Below is a small trained network, with its code and all its weights. Each question gives an input and a target symbol and asks what happens when units are switched off, that is, made to give their printed mean instead of their output.

import numpy as np


def w(rows, s, z=0):
    codes = np.array(rows[::2]) - 128.0
    scale = np.full(codes.shape[1], s)
    scale[-1] = z or s
    return codes * scale


def norm(h):
    return h / np.sqrt((h * h).mean(-1, keepdims=True) + 1e-5)


def f(y):
    return np.maximum(y, 0)


def softmax(a):
    e = np.exp(a - a.max(-1, keepdims=True))
    return e / e.sum(-1, keepdims=True)


def log_softmax(a):
    a = a - a.max(-1, keepdims=True)
    return a - np.log(np.exp(a).sum(-1, keepdims=True))


def net(x, mask):
    ids = ['γεζθμξπτ'.index(c) for c in x.split()]
    T = len(ids)
    res = E[ids] + P[:T]
    u = 0
    for l in range(2):
        q, k, v = (norm(res) @ M[l].T for M in (Q, K, V))
        z = softmax(np.where(np.tri(T) > 0, q @ k.T / 4**0.5, -1e9)) @ v
        res = res + np.where(mask[u], z, O[l][:, -1]) @ O[l][:, :-1]
        u += 1
        y = f(norm(res) @ A[l][:, :-1].T + A[l][:, -1])
        res = res + np.where(mask[u : u + 4], y, B[l][:, -1]) @ B[l][:, :-1]
        u += 4
    return log_softmax(norm(res)[-1] @ U[:, :-1].T + U[:, -1])


Q, K, V, O, A, B = {}, {}, {}, {}, {}, {}
E = w([
[146,55,129,184,103],'γ',
[188,107,81,157,179],'ε',
[222,139,91,128,152],'ζ',
[225,157,123,97,96],'θ',
[176,122,175,109,36],'μ',
[122,89,167,50,173],'ξ',
[2,188,70,141,119],'π',
[138,48,166,179,128],'τ',
],0.0037)
P = w([
[110,45,21,4,78],'0',
[133,79,60,88,101],'1',
[141,97,95,103,113],'2',
[146,109,125,115,123],'3',
[141,122,138,131,135],'4',
[145,135,155,139,138],'5',
[147,144,171,152,145],'6',
[144,155,186,166,154],'7',
[140,172,202,176,161],'8',
[162,168,217,191,165],'9',
],0.0033)
Q[0] = w([
[122,186,81,90,94],'L0H0',
[156,124,134,149,97],'L0H0',
[132,148,86,147,160],'L0H0',
[248,115,203,114,169],'L0H0',
],0.015)
K[0] = w([
[93,2,87,121,116],'L0H0',
[90,139,174,85,206],'L0H0',
[108,101,159,81,37],'L0H0',
[96,183,228,211,156],'L0H0',
],0.0073)
V[0] = w([
[155,146,188,2,95],'L0H0',
[197,221,81,136,105],'L0H0',
[171,96,171,198,10],'L0H0',
[59,166,132,115,31],'L0H0',
],0.0059)
O[0] = w([
[213,186,234,167,124,254],'L0H0',
[188,238,47,38,78,60],'L0H0',
[124,60,141,104,3,126],'L0H0',
[44,192,196,105,84,38],'L0H0',
],0.0057,0.0032)
A[0] = w([
[83,90,38,149,195,3],'L0N0',
[160,138,38,99,52,26],'L0N1',
[133,181,177,253,107,140],'L0N2',
[123,101,82,92,42,89],'L0N3',
],0.0046,0.0014)
B[0] = w([
[37,68,142,59,247,150],'L0N0',
[91,142,2,223,152,168],'L0N1',
[31,156,109,198,234,254],'L0N2',
[132,238,73,147,60,172],'L0N3',
],0.0034,0.0024)
Q[1] = w([
[154,94,128,222,253],'L1H0',
[156,34,193,79,134],'L1H0',
[164,84,211,78,180],'L1H0',
[114,133,82,196,5],'L1H0',
],0.0056)
K[1] = w([
[150,34,139,118,205],'L1H0',
[146,140,204,226,155],'L1H0',
[179,153,207,177,189],'L1H0',
[89,73,88,118,1],'L1H0',
],0.006)
V[1] = w([
[172,188,96,252,169],'L1H0',
[97,159,107,27,77],'L1H0',
[65,153,107,239,170],'L1H0',
[129,183,158,250,114],'L1H0',
],0.0034)
O[1] = w([
[100,58,120,64,75,191],'L1H0',
[141,128,183,179,221,3],'L1H0',
[149,131,163,3,95,140],'L1H0',
[128,76,60,23,138,163],'L1H0',
],0.0036,0.0028)
A[1] = w([
[64,184,94,127,123,254],'L1N0',
[152,81,134,2,119,75],'L1N1',
[153,79,181,88,185,63],'L1N2',
[94,82,118,176,91,52],'L1N3',
],0.0054,0.0044)
B[1] = w([
[3,187,101,191,108,229],'L1N0',
[106,134,127,42,63,180],'L1N1',
[105,156,61,186,86,254],'L1N2',
[187,197,165,60,128,159],'L1N3',
],0.0055,0.0022)
U = w([
[77,41,106,156,56,128],'γ',
[132,114,2,104,173,44],'ε',
[182,187,24,118,111,55],'ζ',
[187,231,120,120,57,142],'θ',
[120,170,212,145,22,12],'μ',
[140,119,168,183,220,162],'ξ',
[18,208,120,100,149,127],'π',
[178,71,185,84,173,254],'τ',
],0.0088,0.004)

Each question gives the input, a string of symbols that net reads in full, and the target symbol t.
The units are the heads (4 rows each of Q, K, V and O) and the neurons (one row each of A and B). Each row of codes is followed by its name. A weight is (code - 128) times the scale printed after its matrix; where a second scale follows, it is the last column's (O, A, B and U).
mask holds one flag per unit, layer by layer, with each layer's heads first. A switched-off unit (its flag False) gives its mean, the last column of its rows in O or B, instead of its output. The means were averaged over made-up inputs and are rounded, as every weight is.
A unit's drop is (log p(t) with every unit on - log p(t) with that unit switched off) / (log p(t) with every unit on - log p(t) with every unit switched off).
The circuit of an input: a set's keep is (log p(t) with only the set's units on - log p(t) with every unit switched off) / (log p(t) with every unit on - log p(t) with every unit switched off). Starting from all 10 units, units are removed one at a time, each time the one whose removal leaves the highest keep (on an exact tie, the one counted first), for as long as the keep stays at least 0.8.
units of the circuit, in order: the units of the circuit, biggest drop first
top k neurons: the k neurons with the biggest drops, biggest first
k most important neurons of layer l: the k neurons of layer l with the biggest drops, biggest first
drop when u is switched off: that unit's drop, to one decimal
input ξ ξ τ ξ ξ ξ π, target ξ: units of the circuit, in order : [L0H0]
input ξ θ ξ, target θ: 2 most important neurons of layer 1 : [L1N2, L1N1]
input γ ξ γ, target ξ: units of the circuit, in order : [L0N2, L0H0]
input μ μ ξ ε γ, target τ: top 3 neurons : [L1N0, L1N2, L1N3]
input γ ξ ε ξ, target ε: top 2 neurons : [L1N2, L1N1]
input ξ γ ξ ξ γ μ γ ξ θ, target τ: units of the circuit, in order : [L1N0, L1N2]
input θ π ε ε, target π: units of the circuit, in order : [L0H0, L1N0]
input ξ γ ξ τ θ π μ γ, target π: units of the circuit, in order : [L0H0, L1N0, L0N2]
input ξ ξ ξ ξ ξ μ π π μ ε, target π: units of the circuit, in order : [L0H0, L0N2]
input ε μ μ ξ θ, target ξ: units of the circuit, in order : [L0N2, L0H0]
input ξ ξ γ ξ θ, target τ: units of the circuit, in order : [L1N0, L0H0]
input θ μ γ, target θ: top 2 neurons : [L1N3, L0N3]
input ξ ξ θ ξ, target θ: top 2 neurons : [L1N2, L1N1]
input ξ γ ξ θ γ γ μ, target γ: units of the circuit, in order : [L0H0]
input γ μ γ, target μ: drop when L0H0 is switched off : 1.1
input ε ζ μ ξ γ θ ζ ε, target ζ: drop when L0H0 is switched off : 1.4
input θ γ μ ξ ξ μ, target ξ: drop when L0N2 is switched off : 0.2
input γ π ε π ξ ξ ε ζ θ, target ζ: drop when L1H0 is switched off : -0.1
